Below are the code and all the weights of a small trained network. Each question names an input and a target symbol and asks about switching units off, where a switched-off unit gives its printed mean instead of its output.

import numpy as np


def w(rows, s, z=0):
    codes = np.array(rows[::2]) - 128.0
    scale = np.full(codes.shape[1], s)
    scale[-1] = z or s
    return codes * scale


def f(y):
    return np.maximum(y, 0)


def softmax(a):
    e = np.exp(a - a.max(-1, keepdims=True))
    return e / e.sum(-1, keepdims=True)


def log_softmax(a):
    a = a - a.max(-1, keepdims=True)
    return a - np.log(np.exp(a).sum(-1, keepdims=True))


def net(x, mask):
    ids = ['Δαεημστψω'.index(c) for c in x.split()]
    T = len(ids)
    res = E[ids] + P[:T]
    u = 0
    for l in range(2):
        r = res
        for j in range(2):
            rows = slice(4 * j, 4 * j + 4)
            q, k, v = (r @ M[l][rows].T for M in (Q, K, V))
            z = softmax(np.where(np.tri(T) > 0, q @ k.T / 4**0.5, -1e9)) @ v
            o = O[l][rows]
            res = res + np.where(mask[u + j], z, o[:, -1]) @ o[:, :-1]
        u += 2
        y = f(res @ A[l][:, :-1].T + A[l][:, -1])
        res = res + np.where(mask[u : u + 8], y, B[l][:, -1]) @ B[l][:, :-1]
        u += 8
    return log_softmax(res[-1] @ U[:, :-1].T + U[:, -1])


Q, K, V, O, A, B = {}, {}, {}, {}, {}, {}
E = w([
[33,122,57,104,187,212],'Δ',
[108,46,191,74,108,81],'α',
[82,220,87,166,112,56],'ε',
[111,39,5,41,86,104],'η',
[187,109,139,224,173,166],'μ',
[96,104,68,101,138,74],'σ',
[163,140,131,38,57,108],'τ',
[105,76,100,143,51,143],'ψ',
[28,71,153,196,139,57],'ω',
],0.013)
P = w([
[162,235,143,170,2,26],'0',
[13,180,243,115,35,127],'1',
[66,150,190,136,84,117],'2',
[121,134,137,155,106,95],'3',
[153,124,109,169,107,90],'4',
[145,142,119,143,111,109],'5',
[154,119,108,146,118,110],'6',
[167,114,95,143,130,110],'7',
[165,119,97,110,123,130],'8',
[168,129,98,116,133,128],'9',
[176,105,91,117,147,136],'10',
[179,124,79,107,133,138],'11',
[182,130,74,115,141,133],'12',
[186,129,59,129,141,114],'13',
],0.0036)
Q[0] = w([
[86,156,12,142,145,190],'0.h0',
[124,83,108,116,158,127],'0.h0',
[137,168,24,108,93,105],'0.h0',
[126,108,146,38,76,151],'0.h0',
[110,134,140,137,166,121],'0.h1',
[105,137,145,150,151,170],'0.h1',
[152,134,100,111,147,147],'0.h1',
[155,153,161,127,151,186],'0.h1',
],0.011)
K[0] = w([
[109,108,21,41,137,230],'0.h0',
[150,200,40,138,170,148],'0.h0',
[153,25,1,48,79,76],'0.h0',
[51,106,98,144,148,50],'0.h0',
[148,121,118,68,154,97],'0.h1',
[89,167,155,70,58,102],'0.h1',
[107,164,137,199,138,100],'0.h1',
[49,117,129,142,52,88],'0.h1',
],0.0074)
V[0] = w([
[134,165,138,211,189,177],'0.h0',
[73,81,136,119,127,72],'0.h0',
[124,2,85,133,149,186],'0.h0',
[122,137,203,165,102,143],'0.h0',
[133,169,129,157,151,167],'0.h1',
[173,31,192,159,78,166],'0.h1',
[124,65,65,30,150,65],'0.h1',
[196,143,136,152,117,182],'0.h1',
],0.0083)
O[0] = w([
[161,180,150,64,195,124,13],'0.h0',
[120,80,128,99,61,97,254],'0.h0',
[107,55,146,119,138,194,139],'0.h0',
[187,143,131,120,135,67,124],'0.h0',
[169,155,127,101,164,125,48],'0.h1',
[144,1,189,154,126,119,161],'0.h1',
[20,108,127,124,130,90,209],'0.h1',
[154,140,106,180,169,158,39],'0.h1',
],0.0074,0.0043)
A[0] = w([
[76,156,114,132,111,104,248],'0.n0',
[121,127,181,162,159,40,140],'0.n1',
[107,120,68,77,44,77,184],'0.n2',
[132,164,124,62,115,55,228],'0.n3',
[106,102,37,97,66,204,161],'0.n4',
[187,136,142,177,42,71,154],'0.n5',
[111,118,167,254,67,104,218],'0.n6',
[80,104,168,144,138,65,93],'0.n7',
],0.0077,0.0018)
B[0] = w([
[100,222,32,74,76,153,185],'0.n0',
[152,174,62,78,202,95,179],'0.n1',
[62,39,105,105,80,137,248],'0.n2',
[162,112,97,57,83,169,177],'0.n3',
[73,21,140,238,153,177,186],'0.n4',
[86,193,255,67,114,209,188],'0.n5',
[69,228,170,126,183,18,215],'0.n6',
[49,151,124,45,143,48,201],'0.n7',
],0.0051,0.011)
Q[1] = w([
[145,151,172,82,67,177],'1.h0',
[98,189,74,157,142,210],'1.h0',
[3,90,106,127,159,95],'1.h0',
[152,79,92,118,165,96],'1.h0',
[37,50,116,96,119,98],'1.h1',
[91,104,208,15,149,24],'1.h1',
[182,224,67,108,140,78],'1.h1',
[105,149,50,156,153,99],'1.h1',
],0.0062)
K[1] = w([
[71,158,117,162,139,103],'1.h0',
[126,102,81,152,39,170],'1.h0',
[137,87,117,110,122,105],'1.h0',
[175,125,188,95,139,115],'1.h0',
[94,58,114,158,143,136],'1.h1',
[136,2,130,87,94,145],'1.h1',
[127,129,124,75,151,33],'1.h1',
[141,171,87,117,159,116],'1.h1',
],0.0092)
V[1] = w([
[190,199,67,17,42,139],'1.h0',
[53,114,193,189,77,109],'1.h0',
[159,217,234,105,202,176],'1.h0',
[58,251,143,187,204,80],'1.h0',
[169,107,116,59,25,168],'1.h1',
[118,209,83,145,232,101],'1.h1',
[121,129,66,207,85,41],'1.h1',
[168,145,189,1,161,80],'1.h1',
],0.0049)
O[1] = w([
[118,98,182,161,115,156,135],'1.h0',
[151,169,123,125,169,164,214],'1.h0',
[39,131,151,157,93,132,33],'1.h0',
[74,147,106,200,255,104,127],'1.h0',
[171,86,120,189,51,132,181],'1.h1',
[74,98,103,79,162,110,11],'1.h1',
[79,73,105,247,158,118,161],'1.h1',
[190,75,93,67,128,66,74],'1.h1',
],0.0065,0.012)
A[1] = w([
[121,166,41,16,163,35,128],'1.n0',
[92,77,71,114,159,96,123],'1.n1',
[145,59,219,216,56,188,195],'1.n2',
[56,88,77,254,156,203,11],'1.n3',
[142,185,85,239,225,175,253],'1.n4',
[74,116,132,97,152,162,228],'1.n5',
[198,51,98,84,97,183,246],'1.n6',
[96,182,97,104,90,34,132],'1.n7',
],0.0064,0.0028)
B[1] = w([
[149,104,106,111,217,104,214],'1.n0',
[129,76,134,221,128,99,171],'1.n1',
[77,178,129,138,169,74,254],'1.n2',
[196,199,201,24,153,135,226],'1.n3',
[211,41,147,123,77,166,172],'1.n4',
[126,116,126,170,164,167,179],'1.n5',
[171,224,67,132,135,2,195],'1.n6',
[229,114,81,48,110,179,228],'1.n7',
],0.0061,0.0088)
U = w([
[88,114,154,62,190,219,110],'Δ',
[135,45,187,72,114,134,154],'α',
[174,223,86,87,173,154,127],'ε',
[107,144,147,139,143,138,1],'η',
[242,158,205,212,199,110,162],'μ',
[70,1,32,204,116,166,129],'σ',
[182,168,160,140,34,135,126],'τ',
[17,140,234,191,150,111,163],'ψ',
[97,139,103,155,243,75,127],'ω',
],0.0059,0.0051)

Each question gives the input, a string of symbols that net reads in full, and the target symbol t.
The units are the heads (4 rows each of Q, K, V and O) and the neurons (one row each of A and B). Each row of codes is followed by its name. A weight is (code - 128) times the scale printed after its matrix; where a second scale follows, it is the last column's (O, A, B and U).
mask holds one flag per unit, layer by layer, with each layer's heads first. A switched-off unit (its flag False) gives its mean, the last column of its rows in O or B, instead of its output. The means were averaged over made-up inputs and are rounded, as every weight is.
A unit's drop is (log p(t) with every unit on - log p(t) with that unit switched off) / (log p(t) with every unit on - log p(t) with every unit switched off).
The circuit of an input: a set's keep is (log p(t) with only the set's units on - log p(t) with every unit switched off) / (log p(t) with every unit on - log p(t) with every unit switched off). Starting from the 12 units with the biggest drops (on a tie, the unit counted first), units are removed one at a time, each time the one whose removal leaves the highest keep (on an exact tie, the one counted first), for as long as the keep stays at least 0.8.
units of the circuit, in order: the units of the circuit, biggest drop first
most important unit: the unit with the biggest drop
top k neurons: the k neurons with the biggest drops, biggest first
k most important neurons of layer l: the k neurons of layer l with the biggest drops, biggest first
which heads matter: for each layer, one digit per head in row order, 1 if its drop is at least 0.15 and else 0, layers parted by /
input η ε μ ε α ω Δ ω Δ, target ε: units of the circuit, in order => 1.h0, 0.n2, 0.h0, 0.h1
input η Δ ω α τ μ α σ τ ε α Δ ε, target τ: which heads matter => 10 / 11
input α Δ μ η τ ψ μ ω, target μ: which heads matter => 10 / 01
input α Δ σ τ μ ψ α τ ω τ η α τ, target ψ: most important unit => 0.h0
input α α ω α α ω, target α: which heads matter => 10 / 01
input τ α Δ τ ε, target ε: 2 most important neurons of layer 1 => 1.n7, 1.n0
input η ω τ ψ μ τ, target μ: which heads matter => 01 / 11
input ε τ ω η, target τ: 2 most important neurons of layer 0 => 0.n6, 0.n2
input α α η, target ψ: which heads matter => 11 / 01
input ω α ψ τ Δ τ η ψ α α ε α μ α, target ψ: top 2 neurons => 0.n4, 1.n7
input α σ ψ, target ψ: which heads matter => 00 / 00
input τ ψ ε, target ε: which heads matter => 10 / 00
input μ α α τ τ η α Δ α Δ τ α, target ψ: which heads matter => 10 / 01
input τ ε τ α ω σ α ω α α η, target ψ: which heads matter => 10 / 01
input α ε σ η ε, target τ: most important unit => 1.h0
input α ω η μ ω, target μ: top 2 neurons => 1.n4, 0.n2
input Δ μ α ω ω ε Δ τ η μ μ Δ, target ε: which heads matter => 10 / 10
input ω τ ε Δ ω α α ω, target α: which heads matter => 11 / 11
input η ε μ σ, target μ: which heads matter => 11 / 11
input τ α σ Δ, target Δ: top neuron => 1.n3
input α τ μ α α η ω Δ ω ε α τ ψ σ, target ψ: top 3 neurons => 0.n4, 1.n7, 1.n2
input α ε Δ, target Δ: top 3 neurons => 1.n3, 0.n4, 1.n6
input α ω ω, target ω: top 4 neurons => 0.n6, 1.n0, 0.n7, 0.n1
input α Δ α τ τ α ω ω η ε α σ, target ψ: 3 most important neurons of layer 0 => 0.n4, 0.n3, 0.n1
input ψ Δ ω, target ω: 2 most important neurons of layer 1 => 1.n0, 1.n3
